Each row has a name. After each piece below comes the name of the row it's from, unless a question asks for something else. Each question is about the rows just above it. Places in a row count from 1.

zoge: 60  -6  -37  -109  -134  137  -36  103  143  47  -8  60  111  -132  -163  -12  38  -88  -121  10  193  -96  134  132  -181  121  -43  55  229  -76  -156  149  -23  47  74  -130  101  177  -38  -50  93  -20  59  118  85  64  -133  -121  -32  42  -119  256  -138  -62  155  -211
Pufod: -108  -25  54  123  189  -182  18  -187  -176  -182  -21  -276  -285  83  200  -68  -7  103  134  -13  -462  132  -166  -106  243  -275  11  -174  -461  -77  137  -301  -30  -119  -106  -55  -141  -243  -3  32  -48  -24  -169  -291  -274  -294  192  109  24  -203  164  -362  156  10  -261  145
Goni: -55  30  -13  112  -35  -9  -46  -57  11  0  107  -13  32  -19  -57  56  -31  -35  -35  12  -39  -56  15  -112  57  -24  17  51  -12  228  91  50  78  79  -14  235  -15  -33  51  120  -101  88  16  -90  116  137  24  -15  93  130  -47  -171  78  -23  12  54
dekef: 39  145  -177  -266  -175  -129  -34  -320  -416  -264  -280  -833  -368  61  189  -147  -320  -123  81  -679  -526  -105  -490  -662  -47  -419  168  -38  -390  -84  -57  -20  -37  -425  -261  65  -87  -245  -362  -245  -588  -392  -378  -780  -450  -366  -271  214  -318  -405  -584  -905  -65  33  -96  202
gesem: -95  -135  77  239  193  -120  34  -73  -26  -64  62  -7  -120  66  83  19  86  130  94  132  -200  123  -6  42  217  -96  -77  -132  -219  43  185  -261  -16  19  1  13  -113  -112  64  121  57  58  -6  -48  -74  -85  195  -10  126  -15  252  -94  209  9  -178  76
bop: -692  -440  -113  -435  -481  70  -82  -193  -474  -355  -35  -308  -380  -214  -308  -223  -606  -231  -70  59  -303  174  7  129  52  -332  125  -338  -275  -37  -96  -201  180  -107  -260  199  -576  -328  -74  -361  269  -86  -42  -169  3  -86  55  -168  -222  -336  -256  -156  -68  114  117  -364
bupop: -168  11  48  161  172  -189  -48  -142  -176  -126  60  -194  -175  -9  165  -52  -13  42  94  13  -352  100  -163  -88  288  -212  7  -109  -367  -5  113  -240  40  -38  -105  -25  -157  -207  59  86  -24  68  -131  -221  -142  -170  222  75  59  -104  156  -294  162  -69  -249  78
fivuf: -35  10  -24  47  66  -157  39  -243  -246  -208  -108  -475  -325  135  195  -42  -109  73  133  -254  -480  55  -265  -316  141  -324  66  -125  -423  11  149  -204  -40  -214  -122  93  -119  -235  -147  -28  -272  -162  -197  -480  -323  -280  21  154  -50  -231  -107  -586  136  69  -192  230
vapeg: 70  59  -113  -156  -86  -107  55  -260  -308  -214  -231  -606  -332  174  180  -74  -223  7  114  -481  -440  -35  -361  -474  -42  -336  129  -82  -355  -37  52  -86  -70  -328  -169  117  -68  -222  -275  -168  -434  -338  -256  -576  -380  -303  -193  199  -201  -308  -364  -692  3  125  -96  269
Which row holds these entries in another order? -576  -380  -303  -193  199  -201  -308  -364  -692  3  125  -96  269  70  59  -113  -156  -86  -107  55  -260  -308  -214  -231  -606  -332  174  180  -74  -223  7  114  -481  -440  -35  -361  -474  -42  -336  129  -82  -355  -37  52  -86  -70  -328  -169  117  -68  -222  -275  -168  -434  -338  -256 => vapeg
The next entry after 66  -125  -423  11  149  -204  -40  -214: => -122

tudud: 417  957  -21  371  282  -146
gupez: -529  -328  602  -18  149  -155
Vubu: 417  957  371  -21  282  -146
nuv: -529  -328  602  -18  289  -412
Rifus: 417  957  -250  371  352  14
One entry of Vubu was changed: 417  956  371  -21  282  -146. Where, and from what? => 2, 957
The next entry after -21  371: => 282
Where does 417  957  -22  371  282  -146 differ from tudud, and what was there? => 3, -21

lesu: 780  -358  -373  -114  781
gilof: -358  780  -373  -100  -101
ruzup: -358  780  -373  240  781
tos: 781  241  -373  780  -358
Where does 781  241  -373  780  -357 differ from tos, and what was there? => 5, -358
Shuffled lesu with one entry gone: -114  -358  780  -373, missing => 781
Which entry of ruzup is missing from -358  781  240  -373? => 780
lesu without one entry, shuffled: -373  -114  -358  781. Gone: => 780
-358  780  -373  -100  -101 => gilof
Where does -359  780  -373  240  781 differ from ruzup, and what was there? => 1, -358
Which row holds these entries in another order? 781  240  -373  780  -358 => ruzup

